Below are the code and all the weights of a small trained network. Each question names an input and a class and asks about switching units off, where a switched-off unit gives its printed mean instead of its output.

import numpy as np


def w(rows, s, z=0):
    codes = np.array(rows[::2]) - 128.0
    scale = np.full(codes.shape[1], s)
    scale[-1] = z or s
    return codes * scale


def f(y):
    return y / 2 * (1 + np.tanh(0.7978845608 * (y + 0.044715 * y**3)))


def log_softmax(a):
    a = a - a.max(-1, keepdims=True)
    return a - np.log(np.exp(a).sum(-1, keepdims=True))


def net(x, mask):
    res = np.array(x, float).reshape(1, 6) / 4 @ E
    y = f(res @ A[0][:, :-1].T + A[0][:, -1])
    res = res + np.where(mask, y, B[0][:, -1]) @ B[0][:, :-1]
    return log_softmax(res[-1] @ U[:, :-1].T + U[:, -1])


A, B = {}, {}
E = w([
[254,149,109,139],'x0',
[112,232,51,174],'x1',
[167,157,121,58],'x2',
[56,183,58,129],'x3',
[167,240,227,43],'x4',
[137,128,101,15],'x5',
],0.0034)
A[0] = w([
[187,117,171,97,244],'n1',
[133,130,149,98,157],'n2',
[117,68,172,91,168],'n3',
[110,127,118,144,162],'n4',
[148,91,125,163,220],'n5',
[233,167,193,60,210],'n6',
[133,118,139,118,140],'n7',
[103,48,71,225,231],'n8',
[113,182,141,95,195],'n9',
[129,152,129,95,167],'n10',
[99,124,106,145,185],'n11',
[123,151,143,114,141],'n12',
[106,136,104,125,159],'n13',
[95,194,171,126,155],'n14',
[121,164,130,95,179],'n15',
[116,128,120,138,148],'n16',
[69,110,88,180,202],'n17',
[55,12,179,58,165],'n18',
[91,186,8,53,181],'n19',
[138,120,130,130,152],'n20',
[140,118,131,131,161],'n21',
[131,79,183,72,196],'n22',
[143,94,123,160,221],'n23',
[127,127,126,128,128],'n24',
[117,103,113,156,210],'n25',
[114,148,98,102,155],'n26',
[156,80,125,180,248],'n27',
[125,143,127,115,134],'n28',
[129,131,129,123,123],'n29',
[197,116,173,100,249],'n30',
[106,120,112,148,180],'n31',
[140,120,130,129,157],'n32',
[112,158,92,90,163],'n33',
[137,129,134,116,143],'n34',
[41,225,185,211,150],'n35',
[133,95,119,160,215],'n36',
[108,115,109,148,183],'n37',
[120,162,118,93,172],'n38',
[130,131,129,122,126],'n39',
],0.011,0.0017)
B[0] = w([
[151,181,176,91,170],'n1',
[137,142,131,95,136],'n2',
[96,189,89,89,161],'n3',
[117,113,129,147,143],'n4',
[119,171,153,155,165],'n5',
[203,143,251,91,206],'n6',
[126,143,126,116,130],'n7',
[73,141,218,227,254],'n8',
[161,88,122,84,154],'n9',
[161,118,123,107,139],'n10',
[118,107,126,162,155],'n11',
[134,113,131,103,132],'n12',
[136,110,112,152,141],'n13',
[114,73,135,67,153],'n14',
[163,105,119,102,144],'n15',
[122,118,127,141,136],'n16',
[100,77,155,200,202],'n17',
[38,204,14,86,210],'n18',
[239,133,38,205,197],'n19',
[129,140,133,129,133],'n20',
[128,142,135,129,135],'n21',
[107,196,106,62,170],'n22',
[118,164,150,155,163],'n23',
[128,128,127,129,128],'n24',
[111,137,142,163,162],'n25',
[162,119,101,145,139],'n26',
[121,185,165,166,184],'n27',
[141,118,122,119,129],'n28',
[131,127,127,124,127],'n29',
[156,186,184,94,175],'n30',
[114,115,132,157,152],'n31',
[130,141,134,128,133],'n32',
[180,117,92,146,146],'n33',
[136,135,131,117,130],'n34',
[47,2,125,51,201],'n35',
[113,156,147,159,163],'n36',
[115,121,133,161,154],'n37',
[171,108,109,114,143],'n38',
[132,129,128,124,127],'n39',
],0.039,0.0051)
U = w([
[54,109,155,249,85],'0',
[214,139,190,42,65],'1',
[136,194,219,157,248],'2',
[50,212,12,65,99],'3',
[224,82,2,176,145],'4',
[75,6,101,64,137],'5',
],0.0033,0.0017)

Each question gives the input, the list of numbers given to net, and the class t.
The units are the neurons (one row each of A and B). Each row of codes is followed by its name. A weight is (code - 128) times the scale printed after its matrix; where a second scale follows, it is the last column's (A, B and U).
mask holds one flag per neuron, in row order. A switched-off neuron (its flag False) gives its mean, the last column of its row in B, instead of its output. The means were averaged over made-up inputs and are rounded, as every weight is.
A unit's drop is (log p(t) with every unit on - log p(t) with that unit switched off) / (log p(t) with every unit on - log p(t) with every unit switched off).
The circuit of an input: a set's keep is (log p(t) with only the set's units on - log p(t) with every unit switched off) / (log p(t) with every unit on - log p(t) with every unit switched off). Starting from the 12 units with the biggest drops (on a tie, the unit counted first), units are removed one at a time, each time the one whose removal leaves the highest keep (on an exact tie, the one counted first), for as long as the keep stays at least 0.8.
circuit, biggest first: the units of the circuit, biggest drop first
k most important neurons: the k neurons with the biggest drops, biggest first
drop of u: that unit's drop, to one decimal
input [-5,-7,3,5,7,-5], class 3: 2 most important neurons -> (n18, n22)
input [3,8,-3,-3,6,-8], class 5: circuit, biggest first -> (n35)
input [2,-6,-4,-5,4,0], class 1: circuit, biggest first -> (n6, n8)
input [6,-4,-2,-7,-1,4], class 1: circuit, biggest first -> (n8, n6)
input [-1,-7,-6,0,8,-4], class 1: circuit, biggest first -> (n6, n8)
input [3,0,5,3,-4,2], class 4: 2 most important neurons -> (n19, n8)
input [-7,-2,4,4,-2,-4], class 5: 2 most important neurons -> (n35, n27)
input [-8,8,6,0,8,-2], class 5: 2 most important neurons -> (n35, n14)
input [4,-6,-7,0,0,3], class 3: 2 most important neurons -> (n18, n8)
input [-5,-2,0,-8,6,-3], class 1: 2 most important neurons -> (n6, n8)
input [2,3,5,4,7,3], class 1: drop of n6 -> 0.6
input [6,3,-3,8,8,2], class 1: drop of n17 -> 0.1
input [-3,1,8,5,-5,-1], class 4: drop of n19 -> 0.5
input [-6,4,2,8,-7,6], class 4: circuit, biggest first -> (n19)
